In the rows, zero is written as 128.
Facts:
[kudros, robrum, penur, tokofem] brudi vazos
[riflen, boplu, mefu] brudi mizan
[pinom, klofu] brudi biku
[gradetrul, kuplon, bistefar, fludri] brudi penur
[dastar, bragetrek, situs, brenen, gagrir] brudi toplin
[skoga, vimil] brudi treflelan
[gribrubur, gasta, plapak, nuskis] brudi ploklis
[plerodol, skifin] brudi datruvon
[beful] brudi klobigral
[stelir] brudi zuzir
[sakle] brudi tokofem
[plegreklek, grapak, zaril, tobak] brudi tedes
[gones, trulos, datruvon, kifigro] brudi gasta
[figi, popul, semus, skipi] brudi flatan
[biku, gukar, tibridra, gavon] brudi stelir
[zulim, toflik, brezum] brudi plapak
[bokli, soful, brebon] brudi gones
[noden, pasim] brudi robrum
[tedes, kluror, bobal, mizan, fipe] brudi klagram
[nazaklus, kisten, brebrakas] brudi rati
[plopu, pupus, klobigral, naflik] brudi kupluk
[vuno, gresobil] brudi brebrakas
[fistu, seskur] brudi sonis
[losa] brudi vekla
[sonis, kabu] brudi drokli
[lebre, patrer] brudi plopu
[dreplam, makiplos] brudi kluror
[brutral] brudi bobal
[rolak, segok, flomusku] brudi drusa
[sirun, gevifik, vekla] brudi geke
[brutrun] brudi skipi
[sudobos, pluplo] brudi bistefar
[gemeflo] brudi nazaklus
[nulem] brudi klokli
[bifa] brudi rolak
[ludimo, kligra] brudi kisten
[plaplu] brudi gagrir
{kudros, skoga, dreplam, sirun, gagrir, fludri, flomusku} triflek g
{zuzir, robrum, dastar, plerodol, plapak, noden, fistu, brutral, gresobil, brezum, gevifik} triflek d
{riflen, gasta, bokli, tedes, nazaklus, semus, skipi, datruvon, klagram, flatan, bifa, vekla, segok, gavon} triflek f
{pinom, treflelan, zulim, bragetrek, soful, popul, bistefar, nuskis, plopu, grapak, skifin, drokli, vimil, bobal, tibridra, klobigral, nulem, mizan} triflek b
{gradetrul, drusa, penur, gribrubur, stelir, sakle, plegreklek, gones, figi, kupluk, losa, tokofem, sonis, kluror, toplin, rati, brenen, brutrun, patrer, klofu, kifigro, brebon, ludimo, kisten, brebrakas, plaplu, makiplos, naflik, mefu} triflek a
{kuplon, vuno, situs, rolak, toflik, gemeflo, kabu, pasim, vazos, boplu, seskur, tobak, pluplo, geke, fipe} triflek c
{beful, ploklis, biku, trulos, gukar, klokli, zaril, lebre, pupus, sudobos, kligra} triflek e

Known rows:
[102 104 113 132 141 105 156 114 152 128 148 119 142 176 119 131 150 137
 125 159 130  99 152 116 136 145 129 129 122 138 186 108 136 104 100 111
 134 110 113 146 151  88 110 139 145  87 120 129 125 147 112] -> kifigro
[114 148 110 130 114 111 108 136 107 168 107 108  87 131 120 121 129 153
 152 131 127 134 113 157  86 107 147 153  98 135 125  93 159 163 143 138
 125 129 135 106 128 158 102 113 124 175 162 149 124 126 122] -> toplin
[149 142 144 107 141 145 127 143 109  96 125 159 173 123 164 153 121 111
 131  99  92 123 133 149 153 161  57 124 146 149 104 189  86 158 121 116
 110 128 104 164  81 105 177 149 120  88  68  89 136 121 152] -> zaril
[144 136 179 112 121 155  77 169 129 157  94 136 117 138 156 125  83 159
 144  41 160 179  67  73 149  61  73 101  93 181  61 168 142 147 140 122
 100 186  61 122  20 181 126 117 114 145 106 115  54 117 129] -> mizan
[112 110 125 115 137 131 149 135  98 111 148 161 120 153 169 129 137 116
 149 137 125 135 116 131 141 144 126 109 131 126 131 144 140 120 111 123
 123  90 129 143 125  87 114 125 138 118 106 115 111 151  99] -> makiplos
[163 138 167 178 119 170  97 103 195 174 108 139  63  76  55  82  93 123
 126  74 152 201 132  65 154  48 120 162  82 150  37 118 108 118 140 131
 128 209 100  87 107 219 148 143 134 139  91 121 131 108 130] -> bistefar
[136 117 139 132 135 133 157 128 146  82 160 138 161 131 171 123 143 100
 131 144 153  99 139 118 131 111 148 105 131 142 125 114 128 108 169 131
 152  83 153 111 164 112 107 143 116 124 141 116 117 128  96] -> flomusku
[123  76 141  88 163 147 105 121 117  99 144 118 136 114 135 119 126 110
  63 118 138 160 113  72 157 145 147  80 172  92 136 138 132  59 133 150
 153 147 120 118 140 121 126 131 124 127 149 149 140 112 144] -> gavon
[133 137 136 136 104 126  90 138 138 169  97  98 100 116  99 123 103 159
 121 104 159 148 102 104 112  89 151 124 117 118 112 115 150 128 135 135
 122 171 123 106 100 181 114  95 124 176 167 153 101 124 141] -> vekla
[140 150 123 141  72 156 147 154 107 102 129 146 181  81 119 158  83 125
 124 109 135 124  88 125 152 190 110  88 200  83 159 223  86 145  64 127
  96 158 127 170 111 102 191 112 122  98 124 133 133 101 144] -> brutral
[112 110 126 112 136 130 149 138  95 111 149 164 121 155 171 128 138 115
 150 137 124 138 112 130 142 142 125 108 131 129 130 147 141 120 110 122
 119  88 127 143 122  86 114 124 138 118 104 114 109 151  98] -> mefu
[104  87 121  83 169 130 130 119  91 101 152 128 122 134 151 116 152 109
  97 146 109 151 122 121 131 158 143 115 149 111 149 117 141  95 134 150
 153 107 129 120 164  98 114 154 125 122 140 145 161 111 119] -> klofu
[136 122 155 120 133 138 167 142 130  84 159 156 163 143 195 125 138 111
 146 137 156 116 114 113 139 102 134  94 124 149 112 141 137 116 153 125
 136  76 140 126 138 101 107 144 116 118 127 108  96 125  76] -> dreplam
[114 108 104 130 137 126 131 121 112 109 151 140 116 140 149 130 142 102
 135 145 122 113 141 140 129 154 145 119 141 122 146 116 130 113 135 128
 138  98 148 127 151 101 113 116 137 129 124 122 128 160 126] -> naflik
[118 158  93 147  97 105  92 141 109 168 103 101  84 130 126 131 123 146
 163 125 132 108 122 175  76 111 155 153 102 137 127  84 154 174 162 135
 126 127 152 101 123 168  98  88 125 195 172 146 111 150 141] -> rati
[144 152  96 163  65 150 126 142 121  97 129 128 177  68 105 165  83 106
 117 113 135  91 118 141 138 203 129  96 210  75 172 192  74 145  93 130
 112 161 151 156 133 115 189  93 125 116 143 139 142 121 176] -> gresobil
[148 130 145 137 124 148  55 137 164 157  98  97 109 114 109 120  93 138
 111  58 152 146 117  81 131  78 106 124 107 167  89 115 124 131 175 132
 134 203  87  94  72 206 126 115 117 158 138 134  96 122 170] -> drokli
[139 174 136 130 123  98 117 131 174 178  76  73 172 144  68 143 122 196
 123 113 102  98 149 146 101 111  60 185  86 179 156 119 111 190 114 109
 108 190  70 148  91 163 159 167 117  91 125 136 147  79 167] -> ploklis

Rows:
No name comes twice in this set of rows, the named rows included.
[130 159 138 176 107 136 165  95 144 192 119 159  32  88  53  74 128 139
 170 148 126 207 126 134 115  70 162 201  64 116  64  98 143 145  96 136
 116 137 146 100 167 175 129 152 142 147 105 134 167 103  70]	penur
[129 184 121 160  51 112 136 147 160 177  82  74 179 100  37 152  82 202
 123 116 146 107  95 125 103 142 113 145 144 110 198 162 112 179  57 123
  91 213  96 154 114 155 175 127 118 106 174 175 138  62 153]	plapak
[150 178 135 122 122 125  94 139 125 158  83 104 139 100 105 138 114 155
 131  94  94 128 132 168 100 117  77 176 109 157 100 134 105 199 145 131
 113 173 105 129  88 177 167 147 108 136 122 129 154  88 170]	klokli
[145 122 150 152 132 146 178 112 161  91 163 159 137 113 146 106 143  93
 138 152 152 126 143 110 141  96 156 123 119 133 101 115 122 102 153 132
 148  87 159 109 179 118 117 156 124 115 120 111 134 121  77]	kudros
[107 104 111 131 140 111 152 116 139 121 149 126 134 165 126 128 147 127
 128 154 126 106 146 121 133 147 132 126 125 133 172 112 135 106 109 116
 135 106 121 142 152  90 111 133 143  98 121 127 127 150 114]	gribrubur
[142 134 129 128 146 120 133 118 167 112 123 112 193 142 106 153 134 131
 105 122  95  83 174 135 145 162  64 146 137 159 162 146  80 142 116 103
 124 151  89 163 113 108 173 165 128  57  86 107 154 118 172]	trulos
[ 97 142 123 136 120  74 148 123 172 197 100  71 130 189  69 123 141 212
 141 152 140 109 129 121  92  91 123 171  68 164 193  78 169 149  91 111
 116 153  82 134 129 135  96 147 136 106 158 160 115 106 106]	gones
[135 144 111 156  76 141 148 136 144 107 129 117 192  90  83 158  91 132
 106 124 137  96 117 118 146 193 118 102 196  86 195 193  80 133  63 122
 109 171 123 168 137 103 188 121 129  81 136 145 147 101 159]	brezum
[116 151 105 133 109 109 103 138 107 168 106 106  86 130 122 124 128 152
 155 127 130 127 114 162  80 108 150 153 100 136 125  89 158 166 149 136
 126 129 140 104 127 162 100 106 123 182 166 149 119 131 128]	kupluk
[133 144 111 158  75 135 153 135 151 114 127 112 198  97  75 159  92 140
 106 125 139  95 119 114 146 191 115 104 191  90 203 190  80 133  58 119
 109 174 117 171 135 100 187 124 130  73 135 147 145  98 157]	plerodol
[135 145 116 153  90 122  72 142 138 167  96  92  98 113 106 134  99 147
 130  99 161 120 110 122 103  96 157 120 123 120 116 107 145 138 155 134
 125 168 141 102  97 188 109  67 125 196 176 150  88 150 161]	nazaklus
[124  93 132 142 132 124 131 117 176 123 139 112 150 154 102 136 123 131
  94 130 158 110 141  69 162 132 135  94 146 120 168 132 125  70 104 112
 132 147 109 142 126 110 120 114 145  95 127 131 102 154 137]	bokli
[130  99 147 122 127 147 126 139 124 109 142 151 132 139 154 134 111 116
 119 111 156 145 103  81 169 130 130  75 152 112 118 169 130  84 107 121
 120 128 120 142  96 109 126  99 138 122 113 116  85 156 121]	riflen
[150 196 131 185  45 154 145 129 140 176  93 130 115  32  29 119  73 158
 142 112 138 174  91 135 117 127 139 163 143  77 112 177  95 179  62 139
  91 204 137 132 137 180 198 129 121 134 139 159 172  59 128]	robrum

The same elements again, as new rows of numbers:
Known rows:
[158 102 101 114 138 131 140 139 137 109 165 151 138  78 119 148  98 121
 189 115 150 123  81  94 117 140 124 100  73 109 147 190 123 105 161 132
  80 140 138 134 153 174 117 116 122 131 166 124] -> fipe
[130 120 102 129 144 172 132 130 131 107 147 160 139  55 130 126 122 117
 170  90 156 137  63 105 131 157 113 106 107 112 113 168 157 112 155 144
 100 125 114 169 187 130  64  94 143 119 160 139] -> gemeflo
[115 171 163 111 132 150 161 148  88 130  76 118  89 154 140 118  78 120
  81 102 165 144 165 130 153 129 146 136 107 155 176 146 133 135  80 144
 111 172 129 111 108  88  96 127 135 114 130 107] -> flatan
[160 121 122 122 115  89 118  77 104 167 145 136 131 178 108 128  82 133
 127 176 148 105 161 147 107 101 146 120 121 114 185 136  76 136 137 125
 146 150 170 102  82 163 143 198 103 123 115 123] -> mizan
[162 102 101 114 137 127 139 138 140 109 165 150 138  80 118 149  94 121
 189 120 150 121  81  92 116 140 124  97  68 107 151 195 119 105 162 130
  79 142 142 130 147 179 122 119 119 131 170 124] -> boplu
[128 133 124 128 113 151 144 142 135 119 110 104 111 118 129 146 116 119
 115 120 134 136 113 108 134 144 127 140 124 138 108 128 128 147 112 107
 130 139 118 153 112 125 119 123 128 134 136 129] -> fistu
[131 157 119 130 123 111 117 102 161 123 125 110 125 118 148 114 187 105
 119 142  93 108 117 135 117 123  92 122 137 105 106 124 114 113 116 115
 144  86 120 123 121 112 139 124 146 153 127 172] -> naflik
[105 112 150 137 116 146 163 171 132 112 104 104 111 107 133 135 134 155
 122 127 146 136 138  96 113 141 151 158 126 142  98 112 139 126 119 121
 118 112 117 123 119 131 141 119 119 136 134 112] -> brezum
[143 118 140 127 151 102  71 127 205 127 116 112 182 146 137 132 176 113
 123 131  66 113 128 139 138 114  89 119 154 116 120 109 128 135 106 131
 124 119 123 122 112  99 196 101 154 123 140 152] -> gradetrul
[140 117 121 124 133 181 148 155 104 108 102 137 111 100 120 141 104 113
 143  94 139 133  94  98 116 182 144 156 114 136 150 140 145 111 122 134
 127 150 116 158 141 137  81  88 135 129 145 129] -> pupus
[112 133 146 137 127 100 136 133 157 118 124 110 126 113 152 106 200 139
 128 148  99 106 144 127 101 117 114 137 136 113  98 110 124  92 124 126
 130  63 121  90 126 121 166 120 135 156 125 154] -> gribrubur
[132 114 102 127 145 160 130 142 135 102 150 158 140  64 127 133 124 118
 175  91 142 138  67 105 131 155 115 110 101 119 115 167 156 109 160 141
  94 128 115 156 185 139  85  89 138 124 159 130] -> situs
[122 152 136 110 121 119 149 151  76 127 162 121 100 162 117 140 101 128
 106 109 129 162 157 152 184 115 142 111 129 161 134 130 138 141 119 128
 144 166 127 142 140 133 114 122 117 123  92  95] -> zuzir
[140 117 120 123 132 185 146 151 102 109 100 138 110  97 122 139 103 111
 143  93 141 133  91 100 116 183 144 156 116 134 147 140 145 112 121 134
 128 149 115 163 142 134  77  89 136 129 144 131] -> lebre
[135 109 138 125 132 147 111 158 166 122 102 107 151 136 120 155 108 125
 117 111 118 140 121 110 149 139 126 137 137 143 117 118 138 163 106 120
 117 161 119 153 106 114 156 109 134 111 144 117] -> noden
[137 137 162 117 154  95  85 111 155 145 148 124 177 160 131 107 156 130
 112 129 106 119 163 165 164  91 102  92 162 117 139 111 127 127 106 159
 138 132 140 126 124  92 161 127 152 101 116 140] -> tokofem
[142  75 124 124 177 155  81 166 179 109 139 163 200  92 114 149 113 128
 178  80 118 143  79 109 152 145 112 104 120 128 130 150 171 132 150 159
  74 161 116 158 175 123 141  67 147  91 174 112] -> pluplo
[ 96 121 163 145 130  98 150 152 153 111 121 110 126 106 157  96 213 164
 132 155 107 107 162 121  87 114 129 148 138 117  90  97 131  76 129 134
 121  45 121  71 132 126 179 117 130 155 124 144] -> brebon

Rows:
No name comes twice in this set of rows, the named rows included.
[161 114  96 133 105  99 114  89 140 150 114 126 121 158 117 147 107 113
 137 179 113  97 124 121  79 126 136 148 109 110 161 135  76 138 141  93
 136 128 150  96  73 170 164 178 103 152 133 138]	grapak
[146 160 162  98 123 119 170 142  93 137  90 108  87 169 129 133  50 121
  95 129 173 126 177 117 138 114 156 125  74 143 210 172  96 131  83 133
  96 186 154  89  70 128 129 158 117 124 140 102]	klagram
[129 150 114  97 140 121 151 186  18 108 181 162  72 176 105 148  99 105
 137  76  84 176 146 166 194 142 159 120 110 183 178 143 165  98 144 139
 144 186 113 132 189 163  95  63 111 136  73  76]	biku
[153 123 124 117 105 123 152 140 141 124 123  97 111 131 120 159  91 120
 126 143 143 122 125  95 120 131 135 133  96 128 138 152  95 144 114  99
 117 150 141 130  80 159 150 150 112 142 144 122]	brutral
[126 179  90 118 119  64 122 140 118 109 171 122  84 168 143 140 201  84
 122 131  16 135 133 169 160 109  96 118 123 142 111 127 128 105 137  94
 151 100 105  91 152 145 173  86 124 184  83 138]	klofu
[122 145  73 135 114  94 108 124  95 131 139 146  89 185 122 149 150  95
 125 139  38 139 125 167 133 129 130 152 132 154 131 108 130 135 158  90
 160 125 109  99 142 155 152 115 105 168  85 116]	tibridra
[128 169 145 121 129 112 120  80 122 143 150 121 134 130 142  87 165 122
 104 135 137 116 147 161 144 103  99  95 154 104 124 123 117 114 110 148
 158 104 138 140 134  94  99 145 152 122 107 165]	rati
[114  91  87 158  89 124  91  56 133 179 222 133 181 131  86 144  95 176
 129 171 183 158 114 157 161  83 124  86 197 124  28  85 117 229 188 101
 183 133 147 215 138 149 105 227  97  86  88 106]	gagrir
[138  93 149 133 161 121  49 109 149 164 114 151 201 193 104 129 104 141
 116 130 109 129 157 168 149 106 133 125 180 137 163  85 137 167 124 157
 142 173 141 134 116  96 166 138 135  73 118 108]	bistefar
[121 148  69 134 113  90 110 127  90 129 146 149  83 190 121 153 152  93
 126 136  30 143 126 171 138 127 129 151 130 159 130 107 132 135 160  86
 162 129 107  96 146 158 155 111 103 171  80 113]	pinom
[123 140 123 130 109 167 146 129 134 121 104 104 110 106 131 137 116 116
 110 117 151 134 103 106 131 152 122 141 131 132 102 129 128 150 107 110
 137 134 116 169 115 112  94 128 136 133 138 141]	gresobil
[111 184 112 110 120 119 162 188  86 101  87 115  45 176 142 159 114  82
  93  96  67 158 143 134 160 142 137 158  82 181 158 147 144 130 102  96
 109 162  96  82 125 125 143  77 116 169 113  94]	gavon

